Below are the code and all the weights of a small trained network. Each question names an input and a class and asks about switching units off, where a switched-off unit gives its printed mean instead of its output.

import numpy as np


def w(rows, s, z=0):
    codes = np.array(rows[::2]) - 128.0
    scale = np.full(codes.shape[1], s)
    scale[-1] = z or s
    return codes * scale


def f(y):
    return y / 2 * (1 + np.tanh(0.7978845608 * (y + 0.044715 * y**3)))


def log_softmax(a):
    a = a - a.max(-1, keepdims=True)
    return a - np.log(np.exp(a).sum(-1, keepdims=True))


def net(x, mask):
    res = np.array(x, float).reshape(1, 7) / 4 @ E
    y = f(res @ A[0][:, :-1].T + A[0][:, -1])
    res = res + np.where(mask, y, B[0][:, -1]) @ B[0][:, :-1]
    return log_softmax(res[-1] @ U[:, :-1].T + U[:, -1])


A, B = {}, {}
E = w([
[62,187,106,160,149,146,164],'x0',
[142,149,145,75,124,254,114],'x1',
[132,131,167,161,49,181,235],'x2',
[196,146,81,130,137,131,118],'x3',
[60,165,116,26,120,125,158],'x4',
[174,202,224,113,169,69,159],'x5',
[141,42,156,151,197,152,201],'x6',
],0.0052)
A[0] = w([
[161,136,193,21,129,120,161,107],'N0',
[133,131,120,120,142,136,106,161],'N1',
[144,138,110,112,161,147,78,164],'N2',
[89,148,121,119,118,128,113,198],'N3',
[152,123,147,76,130,121,152,188],'N4',
[151,147,134,142,143,62,131,184],'N5',
[133,122,131,116,124,133,137,147],'N6',
[157,168,136,149,160,19,134,139],'N7',
[135,68,104,133,96,90,121,136],'N8',
[51,186,96,97,102,135,117,162],'N9',
[157,152,142,200,88,224,184,117],'N10',
[133,127,126,124,127,134,130,130],'N11',
[67,7,134,173,202,131,190,46],'N12',
[135,107,112,143,100,102,89,116],'N13',
[147,108,106,139,115,106,42,254],'N14',
[113,203,215,174,116,150,156,67],'N15',
[135,71,121,161,59,65,56,3],'N16',
[148,132,170,102,107,165,153,208],'N17',
[153,140,99,108,171,149,46,140],'N18',
[159,173,136,149,166,18,140,129],'N19',
[28,202,78,79,90,140,121,114],'N20',
[95,157,115,108,118,131,124,177],'N21',
[196,87,54,135,85,215,178,9],'N22',
[154,150,97,98,182,160,25,119],'N23',
[140,150,192,65,125,148,156,119],'N24',
],0.012,0.001)
B[0] = w([
[155,153,122,81,214,202,130,188],'N0',
[136,137,134,130,115,132,112,141],'N1',
[148,152,144,143,100,139,91,172],'N2',
[125,143,112,110,104,129,124,150],'N3',
[144,142,119,117,159,162,129,150],'N4',
[144,137,104,132,156,72,127,172],'N5',
[134,126,125,130,134,139,134,132],'N6',
[171,145,74,141,170,33,128,210],'N7',
[76,83,129,124,129,132,107,164],'N8',
[98,167,74,88,70,134,134,200],'N9',
[151,89,203,155,63,86,214,233],'N10',
[133,126,128,128,128,133,130,129],'N11',
[21,153,110,252,169,160,137,253],'N12',
[116,87,137,105,138,123,97,154],'N13',
[126,84,167,115,130,123,41,208],'N14',
[87,168,218,89,120,75,146,192],'N15',
[88,31,134,59,146,106,79,193],'N16',
[147,114,159,106,152,151,176,171],'N17',
[159,162,162,159,91,140,63,207],'N18',
[176,153,72,143,173,36,133,212],'N19',
[86,177,45,73,43,135,144,230],'N20',
[114,144,108,109,105,132,137,153],'N21',
[210,44,68,167,87,154,170,220],'N22',
[173,183,160,172,79,159,45,231],'N23',
[133,129,151,74,187,179,147,175],'N24',
],0.032,0.006)
U = w([
[70,20,150,74,146,102,55,16],'0',
[183,160,68,133,205,10,119,179],'1',
[24,136,117,235,176,168,143,198],'2',
[204,168,179,158,77,163,25,129],'3',
[156,152,163,57,241,214,161,145],'4',
[72,187,37,45,44,148,148,196],'5',
[112,141,253,106,103,83,205,2],'6',
[216,30,122,172,76,163,196,118],'7',
],0.0044,0.00062)

Each question gives the input, the list of numbers given to net, and the class t.
The units are the neurons (one row each of A and B). Each row of codes is followed by its name. A weight is (code - 128) times the scale printed after its matrix; where a second scale follows, it is the last column's (A, B and U).
mask holds one flag per neuron, in row order. A switched-off neuron (its flag False) gives its mean, the last column of its row in B, instead of its output. The means were averaged over made-up inputs and are rounded, as every weight is.
A unit's drop is (log p(t) with every unit on - log p(t) with that unit switched off) / (log p(t) with every unit on - log p(t) with every unit switched off).
The circuit of an input: a set's keep is (log p(t) with only the set's units on - log p(t) with every unit switched off) / (log p(t) with every unit on - log p(t) with every unit switched off). Starting from the 12 units with the biggest drops (on a tie, the unit counted first), units are removed one at a time, each time the one whose removal leaves the highest keep (on an exact tie, the one counted first), for as long as the keep stays at least 0.8.
circuit, biggest first: the units of the circuit, biggest drop first
most important unit: the unit with the biggest drop
top k neurons: the k neurons with the biggest drops, biggest first
drop when u is switched off: that unit's drop, to one decimal
input [3,-3,-4,-8,0,0,-2], class 5: circuit, biggest first	N20, N9
input [-1,8,2,-7,-8,1,0], class 6: most important unit	N15
input [-7,1,-3,-2,0,-5,-1], class 0: top 2 neurons	N16, N8
input [7,6,-1,1,-3,0,-3], class 5: top 3 neurons	N20, N9, N14
input [8,0,1,-6,-6,-1,-5], class 5: circuit, biggest first	N20, N9
input [5,-1,5,-2,-6,-7,4], class 7: top 2 neurons	N22, N10
input [-7,7,-7,2,6,8,1], class 4: top 2 neurons	N0, N24
input [-3,-2,-7,-2,-7,-6,5], class 0: top 4 neurons	N16, N14, N13, N8
input [-1,-4,8,-6,-5,-4,-7], class 6: top 3 neurons	N10, N15, N14
input [-5,-2,-5,-5,-3,2,-6], class 0: top 3 neurons	N16, N14, N13
input [-2,3,5,-6,-6,6,8], class 6: top 2 neurons	N10, N15
input [-4,-7,-2,-8,-7,3,-5], class 1: drop when N7 is switched off	1.1
input [1,-4,-6,2,-8,-5,1], class 0: drop when N16 is switched off	0.8
input [-4,-2,7,4,-2,-4,-8], class 7: drop when N10 is switched off	0.1
input [-1,2,7,6,-7,2,-6], class 7: circuit, biggest first	N22
input [-1,1,-4,6,6,0,-2], class 3: top 3 neurons	N23, N18, N2
